Below is a small trained network, with its code and all its weights. Each question gives an input and a class and asks what happens when units are switched off, that is, made to give their printed mean instead of their output.

import numpy as np


def w(rows, s, z=0):
    codes = np.array(rows[::2]) - 128.0
    scale = np.full(codes.shape[1], s)
    scale[-1] = z or s
    return codes * scale


def f(y):
    return np.maximum(y, 0)


def log_softmax(a):
    a = a - a.max(-1, keepdims=True)
    return a - np.log(np.exp(a).sum(-1, keepdims=True))


def net(x, mask):
    res = np.array(x, float).reshape(1, 2) / 4 @ E
    y = f(res @ A[0][:, :-1].T + A[0][:, -1])
    res = res + np.where(mask, y, B[0][:, -1]) @ B[0][:, :-1]
    return log_softmax(res[-1] @ U[:, :-1].T + U[:, -1])


A, B = {}, {}
E = w([
[254,72,214,64,50,106,149,135,122,51,107,136],'x0',
[135,132,96,138,82,100,3,84,20,161,30,208],'x1',
],0.0071)
A[0] = w([
[56,142,99,129,166,124,129,133,124,143,139,119,128],'n1',
[148,137,129,120,100,127,86,130,116,129,108,135,122],'n2',
[216,114,169,113,58,124,125,133,113,91,110,133,133],'n3',
[157,123,142,123,104,127,126,130,123,115,122,130,136],'n4',
[129,126,130,125,126,126,127,125,128,126,126,132,123],'n5',
[145,132,130,125,107,128,96,128,118,127,113,135,126],'n6',
[147,117,137,124,108,129,110,130,120,123,116,133,254],'n7',
[126,127,115,123,106,118,88,126,108,143,104,140,124],'n8',
[113,121,130,129,142,134,127,132,130,126,131,126,150],'n9',
[115,139,116,129,137,120,117,120,122,135,130,128,86],'n10',
[147,133,131,126,104,126,92,128,117,126,110,136,126],'n11',
[96,127,124,127,152,138,126,134,130,127,136,122,136],'n12',
[218,122,190,116,103,125,253,132,158,71,158,110,152],'n13',
[152,132,132,123,98,129,82,125,114,124,106,139,126],'n14',
[109,141,113,129,137,115,114,118,121,135,131,128,79],'n15',
[121,125,132,136,139,137,122,133,133,127,130,128,199],'n16',
[94,141,127,121,168,137,216,141,163,129,157,109,157],'n17',
[122,128,143,126,157,128,207,130,155,115,157,110,128],'n18',
[123,127,136,125,146,123,181,132,144,122,146,117,128],'n19',
[127,126,117,126,108,121,95,126,111,141,108,138,125],'n20',
[165,122,145,121,98,127,126,129,121,112,120,130,141],'n21',
],0.015,0.0044)
B[0] = w([
[153,138,134,188,140,115,104,92,199,218,93,175,205],'n1',
[105,82,146,175,135,79,153,127,102,123,156,125,174],'n2',
[237,144,136,115,161,88,128,49,201,162,110,170,236],'n3',
[171,137,130,121,138,116,127,99,153,130,124,139,165],'n4',
[141,138,127,136,128,131,135,131,118,124,124,119,132],'n5',
[113,96,144,164,132,79,153,130,104,129,148,124,165],'n6',
[140,141,37,45,98,69,74,118,91,111,134,73,183],'n7',
[66,122,114,182,136,191,94,139,139,126,129,127,180],'n8',
[163,143,96,139,122,145,107,128,99,138,123,107,146],'n9',
[181,143,153,113,118,161,146,131,138,47,143,117,144],'n10',
[111,90,147,169,132,73,156,130,101,129,150,124,170],'n11',
[160,156,127,189,123,135,132,146,102,177,113,121,162],'n12',
[194,69,180,1,88,190,199,248,149,209,82,113,252],'n13',
[105,80,154,181,134,52,166,134,91,137,158,126,182],'n14',
[194,145,156,107,114,172,150,132,143,25,144,109,148],'n15',
[160,118,35,102,116,151,44,125,87,178,124,85,153],'n16',
[136,10,143,184,128,82,124,92,74,41,181,116,226],'n17',
[28,143,119,172,135,205,91,147,140,93,109,146,203],'n18',
[65,140,125,158,133,176,106,141,136,106,117,142,176],'n19',
[77,122,115,172,134,182,99,136,136,127,130,126,172],'n20',
[187,142,128,114,140,115,126,89,159,120,123,139,176],'n21',
],0.021,0.014)
U = w([
[115,207,104,52,104,118,127,132,107,87,131,101,189],'0',
[44,134,101,147,141,112,103,107,88,92,162,118,157],'1',
[160,136,123,130,143,92,136,86,129,157,138,136,225],'2',
[153,129,146,78,117,136,157,140,165,150,95,137,1],'3',
[105,120,139,100,107,144,153,161,110,118,125,109,101],'4',
[115,118,136,144,136,156,120,131,137,126,127,137,101],'5',
[121,184,159,118,132,129,180,136,135,110,128,141,36],'6',
[138,251,117,116,129,173,117,135,178,163,80,144,180],'7',
],0.013,0.0017)

Each question gives the input, the list of numbers given to net, and the class t.
The units are the neurons (one row each of A and B). Each row of codes is followed by its name. A weight is (code - 128) times the scale printed after its matrix; where a second scale follows, it is the last column's (A, B and U).
mask holds one flag per neuron, in row order. A switched-off neuron (its flag False) gives its mean, the last column of its row in B, instead of its output. The means were averaged over made-up inputs and are rounded, as every weight is.
A unit's drop is (log p(t) with every unit on - log p(t) with that unit switched off) / (log p(t) with every unit on - log p(t) with every unit switched off).
The circuit of an input: a set's keep is (log p(t) with only the set's units on - log p(t) with every unit switched off) / (log p(t) with every unit on - log p(t) with every unit switched off). Starting from the 12 units with the biggest drops (on a tie, the unit counted first), units are removed one at a time, each time the one whose removal leaves the highest keep (on an exact tie, the one counted first), for as long as the keep stays at least 0.8.
circuit, biggest first: the units of the circuit, biggest drop first
k most important neurons: the k neurons with the biggest drops, biggest first
drop of u: that unit's drop, to one decimal
input [-1,-5], class 4: circuit, biggest first -> n3
input [2,-6], class 4: circuit, biggest first -> n17, n3, n18, n13
input [-7,5], class 7: 2 most important neurons -> n17, n1
input [-3,-7], class 5: circuit, biggest first -> n13, n17, n18
input [-5,-3], class 1: 3 most important neurons -> n13, n3, n17
input [-5,1], class 7: 2 most important neurons -> n17, n14
input [1,-4], class 4: 2 most important neurons -> n3, n1
input [-3,-8], class 5: circuit, biggest first -> n13, n18, n17
input [-2,-6], class 5: 2 most important neurons -> n18, n7
input [-7,-7], class 1: 2 most important neurons -> n17, n13
input [-5,-8], class 1: 2 most important neurons -> n17, n3
input [-8,1], class 7: 2 most important neurons -> n1, n14
input [-6,1], class 7: 2 most important neurons -> n17, n14
input [-8,5], class 7: 2 most important neurons -> n17, n1
input [-3,2], class 7: drop of n11 -> 0.1
input [-1,3], class 1: drop of n3 -> 0.3
input [0,-3], class 4: drop of n3 -> 0.6
